Below are the code and all the weights of a small trained network. Each question names an input and a class and asks about switching units off, where a switched-off unit gives its printed mean instead of its output.

import numpy as np


def w(rows, s, z=0):
    codes = np.array(rows[::2]) - 128.0
    scale = np.full(codes.shape[1], s)
    scale[-1] = z or s
    return codes * scale


def norm(h):
    return h / np.sqrt((h * h).mean(-1, keepdims=True) + 1e-5)


def f(y):
    return y / 2 * (1 + np.tanh(0.7978845608 * (y + 0.044715 * y**3)))


def log_softmax(a):
    a = a - a.max(-1, keepdims=True)
    return a - np.log(np.exp(a).sum(-1, keepdims=True))


def net(x, mask):
    res = np.array(x, float).reshape(1, 6) / 4 @ E
    u = 0
    for l in range(2):
        y = f(norm(res) @ A[l][:, :-1].T + A[l][:, -1])
        res = res + np.where(mask[u : u + 3], y, B[l][:, -1]) @ B[l][:, :-1]
        u += 3
    return log_softmax(norm(res)[-1] @ U[:, :-1].T + U[:, -1])


A, B = {}, {}
E = w([
[253,159,126],'x0',
[184,80,108],'x1',
[115,180,229],'x2',
[60,111,27],'x3',
[146,214,41],'x4',
[120,151,116],'x5',
],0.0046)
A[0] = w([
[112,69,44,3],'L0N1',
[171,154,254,9],'L0N2',
[214,56,61,36],'L0N3',
],0.0074,0.0028)
B[0] = w([
[145,62,191,150],'L0N1',
[203,161,167,251],'L0N2',
[125,4,121,191],'L0N3',
],0.012,0.0021)
A[1] = w([
[171,174,1,254],'L1N1',
[151,220,207,78],'L1N2',
[190,35,121,113],'L1N3',
],0.0052,0.006)
B[1] = w([
[2,177,144,255],'L1N1',
[182,99,232,148],'L1N2',
[169,144,66,148],'L1N3',
],0.0082,0.0048)
U = w([
[254,201,250,172],'0',
[208,148,169,1],'1',
[34,233,112,208],'2',
[194,39,83,152],'3',
[68,100,77,88],'4',
],0.0095,0.0058)

Each question gives the input, the list of numbers given to net, and the class t.
The units are the neurons (one row each of A and B). Each row of codes is followed by its name. A weight is (code - 128) times the scale printed after its matrix; where a second scale follows, it is the last column's (A, B and U).
mask holds one flag per neuron, layer by layer. A switched-off neuron (its flag False) gives its mean, the last column of its row in B, instead of its output. The means were averaged over made-up inputs and are rounded, as every weight is.
A unit's drop is (log p(t) with every unit on - log p(t) with that unit switched off) / (log p(t) with every unit on - log p(t) with every unit switched off).
The circuit of an input: a set's keep is (log p(t) with only the set's units on - log p(t) with every unit switched off) / (log p(t) with every unit on - log p(t) with every unit switched off). Starting from all 6 units, units are removed one at a time, each time the one whose removal leaves the highest keep (on an exact tie, the one counted first), for as long as the keep stays at least 0.8.
units of the circuit, in order: the units of the circuit, biggest drop first
top k neurons: the k neurons with the biggest drops, biggest first
top k neurons in layer l: the k neurons of layer l with the biggest drops, biggest first
drop when u is switched off: that unit's drop, to one decimal
input [3,0,-1,0,-1,1], class 3: units of the circuit, in order	(L0N3)
input [4,5,-3,-7,6,-4], class 3: units of the circuit, in order	(L0N3 L0N2)
input [6,8,0,2,3,-1], class 4: units of the circuit, in order	(L0N2 L1N1)
input [2,-3,1,2,-3,4], class 0: top 3 neurons	(L1N2 L1N1 L0N2)
input [4,-5,-5,-8,7,6], class 2: top 2 neurons	(L1N1 L0N2)
input [3,8,5,4,-1,2], class 4: top 2 neurons in layer 0	(L0N2 L0N1)
input [0,-4,-7,-3,-2,0], class 3: top 2 neurons	(L1N1 L0N1)
input [7,6,-1,-2,-4,3], class 3: top 2 neurons in layer 1	(L1N2 L1N3)
input [4,0,-2,1,-2,8], class 3: drop when L1N2 is switched off	0.0
input [8,7,4,3,3,-8], class 4: drop when L0N1 is switched off	0.2
input [3,8,6,1,2,7], class 2: drop when L0N1 is switched off	0.8
